Below is a small trained network, with its code and all its weights. Each question gives an input and a class and asks what happens when units are switched off, that is, made to give their printed mean instead of their output.

import numpy as np


def w(rows, s, z=0):
    codes = np.array(rows[::2]) - 128.0
    scale = np.full(codes.shape[1], s)
    scale[-1] = z or s
    return codes * scale


def norm(h):
    return h / np.sqrt((h * h).mean(-1, keepdims=True) + 1e-5)


def f(y):
    return np.maximum(y, 0)


def log_softmax(a):
    a = a - a.max(-1, keepdims=True)
    return a - np.log(np.exp(a).sum(-1, keepdims=True))


def net(x, mask):
    res = np.array(x, float).reshape(1, 2) / 4 @ E
    u = 0
    for l in range(3):
        y = f(norm(res) @ A[l][:, :-1].T + A[l][:, -1])
        res = res + np.where(mask[u : u + 9], y, B[l][:, -1]) @ B[l][:, :-1]
        u += 9
    return log_softmax(norm(res)[-1] @ U[:, :-1].T + U[:, -1])


A, B = {}, {}
E = w([
[159,75,98,91,84,206,198,223,168,255],'x0',
[156,198,236,61,200,140,153,120,125,140],'x1',
],0.0094)
A[0] = w([
[253,110,79,110,170,158,107,153,78,80,98],'L0N0',
[48,147,182,118,171,198,146,106,113,146,3],'L0N1',
[140,124,172,126,206,200,117,193,170,122,59],'L0N2',
[136,76,123,77,77,163,113,110,254,143,187],'L0N3',
[115,136,162,157,125,52,98,224,107,148,45],'L0N4',
[158,141,195,99,96,200,87,127,163,89,19],'L0N5',
[122,150,42,168,75,105,84,216,55,163,150],'L0N6',
[123,119,184,160,85,87,141,125,123,39,175],'L0N7',
[130,54,95,77,153,94,161,217,125,84,154],'L0N8',
],0.0061,0.0032)
B[0] = w([
[113,191,90,113,100,152,101,123,56,166,128],'L0N0',
[172,175,168,75,85,90,42,177,126,171,169],'L0N1',
[173,177,98,129,93,102,24,90,167,47,195],'L0N2',
[115,140,255,153,136,87,95,122,53,73,227],'L0N3',
[148,140,125,186,112,130,175,140,108,126,128],'L0N4',
[80,210,219,139,54,175,118,138,188,109,155],'L0N5',
[132,203,93,93,196,85,162,74,138,205,235],'L0N6',
[71,88,213,68,102,221,176,147,31,230,254],'L0N7',
[68,144,182,97,155,146,83,168,99,30,185],'L0N8',
],0.0058,0.0048)
A[1] = w([
[130,134,54,129,108,96,185,53,172,136,73],'L1N0',
[79,121,148,26,78,80,87,95,94,131,134],'L1N1',
[90,89,85,181,64,98,94,101,160,79,97],'L1N2',
[82,98,97,141,151,105,177,133,80,154,70],'L1N3',
[139,134,169,171,102,110,51,141,137,57,148],'L1N4',
[86,81,2,198,71,79,70,175,160,120,25],'L1N5',
[120,78,100,139,142,106,114,31,150,10,46],'L1N6',
[171,10,128,106,68,203,171,197,200,146,164],'L1N7',
[101,52,10,217,79,146,86,132,103,131,4],'L1N8',
],0.0082,0.0026)
B[1] = w([
[136,46,152,97,92,179,78,85,199,144,152],'L1N0',
[140,75,103,138,110,189,179,141,160,171,255],'L1N1',
[127,200,147,75,154,94,174,117,160,180,181],'L1N2',
[134,79,231,168,138,146,106,164,130,52,183],'L1N3',
[91,61,54,179,107,46,118,180,122,109,204],'L1N4',
[191,145,181,28,204,145,68,106,202,89,206],'L1N5',
[95,122,65,143,66,85,181,114,103,162,193],'L1N6',
[42,159,58,138,70,2,177,91,74,169,209],'L1N7',
[201,155,164,42,167,184,44,93,192,133,213],'L1N8',
],0.008,0.0074)
A[2] = w([
[124,93,108,104,92,186,152,198,135,203,216],'L2N0',
[127,129,107,172,99,85,144,47,17,130,7],'L2N1',
[76,121,159,150,165,150,85,71,136,46,14],'L2N2',
[113,189,164,116,170,169,111,162,109,141,118],'L2N3',
[1,148,29,113,84,72,101,130,29,137,218],'L2N4',
[72,104,78,91,110,98,138,75,91,135,130],'L2N5',
[166,175,107,153,162,166,163,157,172,128,127],'L2N6',
[239,222,184,81,180,116,123,123,174,92,71],'L2N7',
[161,42,108,192,147,62,95,177,175,69,93],'L2N8',
],0.0081,0.0016)
B[2] = w([
[137,107,100,195,154,144,93,71,82,40,190],'L2N0',
[169,149,59,95,79,68,159,165,79,177,196],'L2N1',
[147,138,63,168,68,129,125,173,117,149,165],'L2N2',
[124,72,95,135,103,128,110,130,190,122,181],'L2N3',
[62,132,144,155,67,121,195,122,21,158,255],'L2N4',
[120,192,194,157,140,94,139,209,134,110,200],'L2N5',
[117,117,126,89,74,54,152,118,185,107,140],'L2N6',
[146,136,99,31,168,123,75,70,253,166,241],'L2N7',
[131,13,165,159,170,252,151,74,160,72,147],'L2N8',
],0.0081,0.0096)
U = w([
[144,136,136,21,156,96,83,98,254,151,225],'0',
[71,148,119,134,88,31,181,142,54,160,202],'1',
[118,27,134,196,157,232,136,108,146,62,117],'2',
[151,153,104,163,182,135,146,200,168,112,1],'3',
],0.014,0.0032)

Each question gives the input, the list of numbers given to net, and the class t.
The units are the neurons (one row each of A and B). Each row of codes is followed by its name. A weight is (code - 128) times the scale printed after its matrix; where a second scale follows, it is the last column's (A, B and U).
mask holds one flag per neuron, layer by layer. A switched-off neuron (its flag False) gives its mean, the last column of its row in B, instead of its output. The means were averaged over made-up inputs and are rounded, as every weight is.
A unit's drop is (log p(t) with every unit on - log p(t) with that unit switched off) / (log p(t) with every unit on - log p(t) with every unit switched off).
The circuit of an input: a set's keep is (log p(t) with only the set's units on - log p(t) with every unit switched off) / (log p(t) with every unit on - log p(t) with every unit switched off). Starting from the 12 units with the biggest drops (on a tie, the unit counted first), units are removed one at a time, each time the one whose removal leaves the highest keep (on an exact tie, the one counted first), for as long as the keep stays at least 0.8.
circuit, biggest first: the units of the circuit, biggest drop first
top k neurons: the k neurons with the biggest drops, biggest first
top k neurons in layer l: the k neurons of layer l with the biggest drops, biggest first
drop when u is switched off: that unit's drop, to one decimal
input [-7,6], class 1: circuit, biggest first -> [L1N8 L1N5]
input [7,3], class 1: circuit, biggest first -> [L1N7]
input [-3,-3], class 2: top 2 neurons in layer 0 -> [L0N7 L0N3]
input [-2,0], class 2: top 2 neurons -> [L0N7 L1N7]
input [5,4], class 1: top 4 neurons -> [L1N7 L0N6 L1N8 L1N5]
input [-8,7], class 1: top 2 neurons -> [L1N8 L1N5]
input [3,-3], class 2: top 2 neurons -> [L0N3 L0N6]
input [-2,2], class 2: top 2 neurons -> [L1N7 L1N5]
input [1,2], class 2: top 2 neurons -> [L1N4 L2N8]
input [0,3], class 2: top 2 neurons in layer 1 -> [L1N4 L1N8]
input [3,1], class 2: top 2 neurons -> [L0N3 L0N2]
input [-7,-8], class 0: top 2 neurons in layer 1 -> [L1N8 L1N5]
input [1,3], class 2: top 2 neurons in layer 0 -> [L0N6 L0N2]
input [6,1], class 1: top neuron -> [L1N7]
input [-3,1], class 2: top 3 neurons in layer 0 -> [L0N7 L0N3 L0N2]
input [-3,-4], class 0: drop when L0N3 is switched off -> 1.4
input [-2,-8], class 0: drop when L0N2 is switched off -> 0.0
input [2,1], class 2: drop when L2N8 is switched off -> 0.3
